Below are the code and all the weights of a small trained network. Each question names an input and a target symbol and asks about switching units off, where a switched-off unit gives its printed mean instead of its output.

import numpy as np


def w(rows, s, z=0):
    codes = np.array(rows[::2]) - 128.0
    scale = np.full(codes.shape[1], s)
    scale[-1] = z or s
    return codes * scale


def f(y):
    return np.maximum(y, 0)


def softmax(a):
    e = np.exp(a - a.max(-1, keepdims=True))
    return e / e.sum(-1, keepdims=True)


def log_softmax(a):
    a = a - a.max(-1, keepdims=True)
    return a - np.log(np.exp(a).sum(-1, keepdims=True))


def net(x, mask):
    ids = ['αβγδεζηθλμξπστψω'.index(c) for c in x.split()]
    T = len(ids)
    res = E[ids] + P[:T]
    u = 0
    for l in range(2):
        r = res
        for j in range(3):
            rows = slice(2 * j, 2 * j + 2)
            q, k, v = (r @ M[l][rows].T for M in (Q, K, V))
            z = softmax(np.where(np.tri(T) > 0, q @ k.T / 2**0.5, -1e9)) @ v
            o = O[l][rows]
            res = res + np.where(mask[u + j], z, o[:, -1]) @ o[:, :-1]
        u += 3
        y = f(res @ A[l][:, :-1].T + A[l][:, -1])
        res = res + np.where(mask[u : u + 16], y, B[l][:, -1]) @ B[l][:, :-1]
        u += 16
    return log_softmax(res[-1] @ U[:, :-1].T + U[:, -1])


Q, K, V, O, A, B = {}, {}, {}, {}, {}, {}
E = w([
[111,71,93,106,186,151,154,177,133],'α',
[88,146,92,123,126,88,139,158,193],'β',
[72,141,65,102,124,58,91,147,123],'γ',
[82,100,105,155,79,65,117,100,105],'δ',
[159,123,156,74,180,89,102,10,219],'ε',
[119,73,107,116,141,101,115,136,60],'ζ',
[95,125,250,195,160,87,51,178,144],'η',
[105,157,76,139,61,92,169,105,195],'θ',
[89,118,91,92,174,113,148,208,170],'λ',
[29,243,207,168,111,202,164,37,103],'μ',
[115,188,172,238,183,157,89,215,87],'ξ',
[116,105,111,155,45,78,182,88,159],'π',
[78,122,97,210,241,183,52,16,95],'σ',
[132,127,116,79,110,83,136,171,101],'τ',
[90,67,116,180,110,111,175,98,123],'ψ',
[202,181,165,184,78,207,143,137,206],'ω',
],0.012)
P = w([
[36,108,165,45,20,228,7,169,158],'0',
[134,97,70,148,140,106,137,167,82],'1',
[79,126,165,112,142,117,183,157,83],'2',
[173,21,140,182,104,254,22,172,230],'3',
[211,109,61,172,201,81,136,119,116],'4',
[103,156,208,121,185,96,200,126,105],'5',
[230,6,187,237,134,255,43,132,253],'6',
[241,133,75,176,242,68,132,92,145],'7',
[83,154,190,131,183,112,210,119,105],'8',
],0.0078)
Q[0] = w([
[186,116,69,158,167,99,142,152,123],'L0H0',
[177,94,79,57,87,184,115,112,131],'L0H0',
[19,240,197,122,81,249,149,120,57],'L0H1',
[15,123,204,100,28,216,139,224,96],'L0H1',
[182,96,41,114,108,128,153,141,138],'L0H2',
[152,116,193,173,84,143,154,173,254],'L0H2',
],0.0088)
K[0] = w([
[113,197,179,156,140,215,89,120,128],'L0H0',
[206,117,52,118,86,140,112,86,131],'L0H0',
[38,71,2,63,32,117,142,147,44],'L0H1',
[77,44,48,89,50,112,146,214,165],'L0H1',
[166,107,170,126,78,179,67,76,183],'L0H2',
[159,144,137,145,58,142,206,175,145],'L0H2',
],0.0096)
V[0] = w([
[55,2,85,115,42,155,110,173,135],'L0H0',
[37,92,95,87,76,70,218,153,146],'L0H0',
[129,59,155,57,185,65,109,45,191],'L0H1',
[190,140,230,136,121,82,57,183,142],'L0H1',
[74,227,199,88,137,134,181,108,80],'L0H2',
[65,115,111,105,104,108,187,176,49],'L0H2',
],0.0047)
O[0] = w([
[64,154,148,108,66,175,145,164,121,254],'L0H0',
[98,170,255,85,160,102,136,104,144,135],'L0H0',
[85,107,177,2,120,130,99,71,140,154],'L0H1',
[116,117,128,108,64,169,55,161,120,211],'L0H1',
[150,155,119,192,188,115,154,72,196,61],'L0H2',
[167,132,172,127,145,88,146,96,130,117],'L0H2',
],0.0058,0.003)
A[0] = w([
[110,94,128,138,103,151,129,79,72,176],'L0N0',
[98,212,58,152,199,89,202,131,63,124],'L0N1',
[183,101,112,117,130,199,64,161,106,88],'L0N2',
[72,69,116,193,166,108,149,142,59,170],'L0N3',
[156,69,140,159,106,74,95,120,172,209],'L0N4',
[99,103,111,95,91,46,211,96,151,153],'L0N5',
[170,160,150,124,81,171,133,149,175,193],'L0N6',
[98,192,116,117,177,74,151,182,169,2],'L0N7',
[99,218,155,111,141,63,156,153,53,99],'L0N8',
[169,218,104,151,112,181,204,151,159,110],'L0N9',
[90,120,168,46,138,70,148,127,181,113],'L0N10',
[154,131,61,84,140,123,78,195,165,14],'L0N11',
[218,138,54,184,95,127,143,188,138,152],'L0N12',
[104,90,166,145,215,113,168,137,109,133],'L0N13',
[129,187,158,132,140,148,254,159,109,190],'L0N14',
[201,146,96,199,175,87,155,152,94,144],'L0N15',
],0.0088,0.0044)
B[0] = w([
[164,179,138,77,147,189,102,93,165,189],'L0N0',
[46,9,49,177,170,107,243,132,118,186],'L0N1',
[83,143,142,143,153,63,181,75,204,194],'L0N2',
[194,178,199,67,183,172,125,111,126,229],'L0N3',
[119,171,165,176,99,209,142,136,139,255],'L0N4',
[151,230,76,109,77,50,141,117,118,232],'L0N5',
[125,115,88,134,158,147,76,61,105,213],'L0N6',
[50,168,82,194,163,129,88,139,179,139],'L0N7',
[28,60,128,118,130,78,61,145,80,180],'L0N8',
[174,19,106,78,114,73,87,86,122,160],'L0N9',
[152,81,65,173,111,167,151,178,165,203],'L0N10',
[209,207,195,126,62,187,115,28,99,148],'L0N11',
[120,101,112,181,100,138,19,110,84,205],'L0N12',
[155,213,146,81,156,187,126,146,137,188],'L0N13',
[164,19,200,164,89,157,160,96,165,208],'L0N14',
[105,124,182,214,150,119,124,124,2,178],'L0N15',
],0.0076,0.0056)
Q[1] = w([
[128,48,148,51,52,163,147,127,187],'L1H0',
[66,134,230,152,129,85,130,180,194],'L1H0',
[134,171,83,197,140,86,17,23,58],'L1H1',
[139,136,155,128,183,2,147,144,147],'L1H1',
[128,146,141,201,119,168,135,144,42],'L1H2',
[180,144,143,143,104,24,157,233,51],'L1H2',
],0.0082)
K[1] = w([
[183,140,46,61,22,106,184,180,120],'L1H0',
[66,203,173,97,95,122,105,254,74],'L1H0',
[222,139,212,138,163,99,64,85,120],'L1H1',
[66,141,77,48,94,14,157,172,79],'L1H1',
[90,94,251,148,105,171,135,127,90],'L1H2',
[139,73,188,173,77,51,94,193,130],'L1H2',
],0.0078)
V[1] = w([
[220,121,125,170,4,69,138,203,122],'L1H0',
[190,45,19,84,111,195,154,31,141],'L1H0',
[214,2,99,85,122,171,121,98,155],'L1H1',
[130,119,167,161,98,132,147,221,88],'L1H1',
[99,144,65,48,84,92,134,159,62],'L1H2',
[170,104,104,179,161,56,114,165,124],'L1H2',
],0.0046)
O[1] = w([
[125,107,226,125,77,61,121,246,119,90],'L1H0',
[167,143,180,120,253,80,65,105,179,104],'L1H0',
[186,103,127,130,143,87,73,132,162,155],'L1H1',
[80,164,172,74,89,149,111,194,158,111],'L1H1',
[178,107,90,162,171,146,187,85,138,4],'L1H2',
[164,109,90,99,101,113,136,168,118,25],'L1H2',
],0.0059,0.0035)
A[1] = w([
[59,88,105,189,106,148,187,212,110,121],'L1N0',
[186,194,13,31,177,74,187,142,130,252],'L1N1',
[92,90,4,134,73,129,93,72,102,64],'L1N2',
[203,186,179,35,102,45,238,106,1,104],'L1N3',
[191,159,134,127,42,26,177,102,173,63],'L1N4',
[208,115,180,200,172,152,90,85,170,254],'L1N5',
[88,233,49,115,154,24,110,158,105,95],'L1N6',
[178,176,194,110,181,150,98,180,94,232],'L1N7',
[115,82,132,35,215,136,192,216,94,37],'L1N8',
[198,158,78,126,246,107,134,120,146,208],'L1N9',
[110,134,115,19,154,34,192,152,7,89],'L1N10',
[56,148,98,209,87,57,198,71,88,76],'L1N11',
[150,189,177,145,119,222,168,145,177,120],'L1N12',
[130,84,85,112,197,133,89,190,166,250],'L1N13',
[170,189,148,102,157,153,92,69,177,74],'L1N14',
[108,248,162,91,122,103,127,127,124,216],'L1N15',
],0.0079,0.0051)
B[1] = w([
[181,189,91,146,134,87,160,187,138,175],'L1N0',
[224,137,57,78,250,77,95,156,159,159],'L1N1',
[116,135,155,55,186,182,194,147,116,164],'L1N2',
[172,212,248,109,141,99,153,140,176,164],'L1N3',
[180,58,142,144,87,213,83,190,165,161],'L1N4',
[98,155,119,89,93,95,164,130,108,253],'L1N5',
[80,134,51,78,45,134,159,33,101,139],'L1N6',
[72,92,68,78,113,196,112,86,219,175],'L1N7',
[233,89,156,56,104,206,155,184,101,140],'L1N8',
[173,56,160,171,87,70,137,74,98,170],'L1N9',
[52,54,162,63,153,103,2,124,74,148],'L1N10',
[67,54,145,186,203,152,106,119,147,174],'L1N11',
[183,51,104,71,89,63,146,94,79,185],'L1N12',
[111,193,174,149,57,162,167,167,131,164],'L1N13',
[116,146,105,125,120,150,104,219,124,171],'L1N14',
[103,191,141,109,186,136,98,102,184,176],'L1N15',
],0.0092,0.012)
U = w([
[172,73,123,96,123,171,165,143,118,19],'α',
[75,171,78,173,134,46,193,146,198,112],'β',
[68,83,81,88,154,90,120,166,134,37],'γ',
[68,182,180,144,194,46,68,123,143,99],'δ',
[189,154,68,104,152,72,72,157,174,138],'ε',
[139,81,163,85,170,168,62,129,118,2],'ζ',
[60,164,79,95,67,237,118,96,194,226],'η',
[119,22,79,150,153,149,61,158,191,37],'θ',
[178,190,120,139,115,112,193,177,101,133],'λ',
[73,86,159,188,143,91,168,77,128,93],'μ',
[137,121,134,186,161,197,109,169,63,155],'ξ',
[193,144,195,214,160,173,95,127,177,142],'π',
[177,111,100,135,170,139,167,79,111,121],'σ',
[134,114,152,106,122,35,119,198,67,113],'τ',
[140,197,178,110,127,73,227,96,122,85],'ψ',
[164,90,114,160,2,28,145,115,73,235],'ω',
],0.0087,0.0065)

Each question gives the input, a string of symbols that net reads in full, and the target symbol t.
The units are the heads (2 rows each of Q, K, V and O) and the neurons (one row each of A and B). Each row of codes is followed by its name. A weight is (code - 128) times the scale printed after its matrix; where a second scale follows, it is the last column's (O, A, B and U).
mask holds one flag per unit, layer by layer, with each layer's heads first. A switched-off unit (its flag False) gives its mean, the last column of its rows in O or B, instead of its output. The means were averaged over made-up inputs and are rounded, as every weight is.
A unit's drop is (log p(t) with every unit on - log p(t) with that unit switched off) / (log p(t) with every unit on - log p(t) with every unit switched off).
The circuit of an input: a set's keep is (log p(t) with only the set's units on - log p(t) with every unit switched off) / (log p(t) with every unit on - log p(t) with every unit switched off). Starting from the 12 units with the biggest drops (on a tie, the unit counted first), units are removed one at a time, each time the one whose removal leaves the highest keep (on an exact tie, the one counted first), for as long as the keep stays at least 0.8.
circuit, biggest first: the units of the circuit, biggest drop first
most important unit: the unit with the biggest drop
k most important neurons: the k neurons with the biggest drops, biggest first
k most important neurons of layer l: the k neurons of layer l with the biggest drops, biggest first
which heads matter: for each layer, one digit per head in row order, 1 if its drop is at least 0.15 and else 0, layers parted by /
input β δ ξ, target ξ: 3 most important neurons	[L0N1 L0N15 L0N8]
input λ ε δ ψ π λ δ δ, target ε: 3 most important neurons	[L1N1 L0N5 L0N15]
input ε ψ ω π α, target ω: most important unit	L1N9
input π β π σ η π η, target ω: circuit, biggest first	[L1N12 L1N5]
input β π ω δ τ, target ω: which heads matter	010 / 110
input σ π π ε η η τ, target η: 2 most important neurons of layer 1	[L1N9 L1N7]
input ε α ω θ π β π, target ω: circuit, biggest first	[L1N12 L0N4]
input π θ ε λ λ, target ε: circuit, biggest first	[L1N1 L0H1 L0N14]
input ζ ε σ τ δ π ε λ, target ε: circuit, biggest first	[L1N1 L1H0]
input ε τ π ε π, target ε: circuit, biggest first	[L1N1 L0N5 L1H0]
input ε α π π δ, target ε: which heads matter	010 / 000
input ζ η π σ β, target σ: which heads matter	000 / 100
input ε δ π ψ ξ μ π, target ω: which heads matter	000 / 100
input ω ε π ω ζ ω, target ω: most important unit	L1N5
input π π θ η η η γ σ, target σ: which heads matter	010 / 100
input β ψ σ, target σ: 2 most important neurons	[L1N9 L0N1]
input ε η π η, target ω: which heads matter	000 / 100
input π η δ π π, target η: which heads matter	010 / 000
input δ ζ σ δ β ζ, target ζ: 3 most important neurons	[L1N10 L1N8 L0N8]
input β σ δ π ψ, target σ: most important unit	L1H0
input ψ η η η β λ, target λ: 2 most important neurons of layer 1	[L1N0 L1N8]
input π π π τ β π π ω λ, target λ: 3 most important neurons of layer 1	[L1N8 L1N0 L1N13]
input π η σ δ ψ θ, target θ: 2 most important neurons	[L1N4 L0N5]
input τ ψ π ε δ π π η ψ, target ψ: 2 most important neurons of layer 0	[L0N14 L0N3]
input π α δ, target δ: 2 most important neurons of layer 0	[L0N5 L0N8]
input δ π ζ, target ζ: 3 most important neurons	[L1N10 L1N8 L0N3]
input ξ λ ψ, target ψ: most important unit	L1N3
input π ε σ δ ω ψ ζ, target η: 2 most important neurons	[L1N7 L0N5]
input ψ θ ξ ω π η λ ω τ, target τ: 2 most important neurons	[L1N10 L0N14]
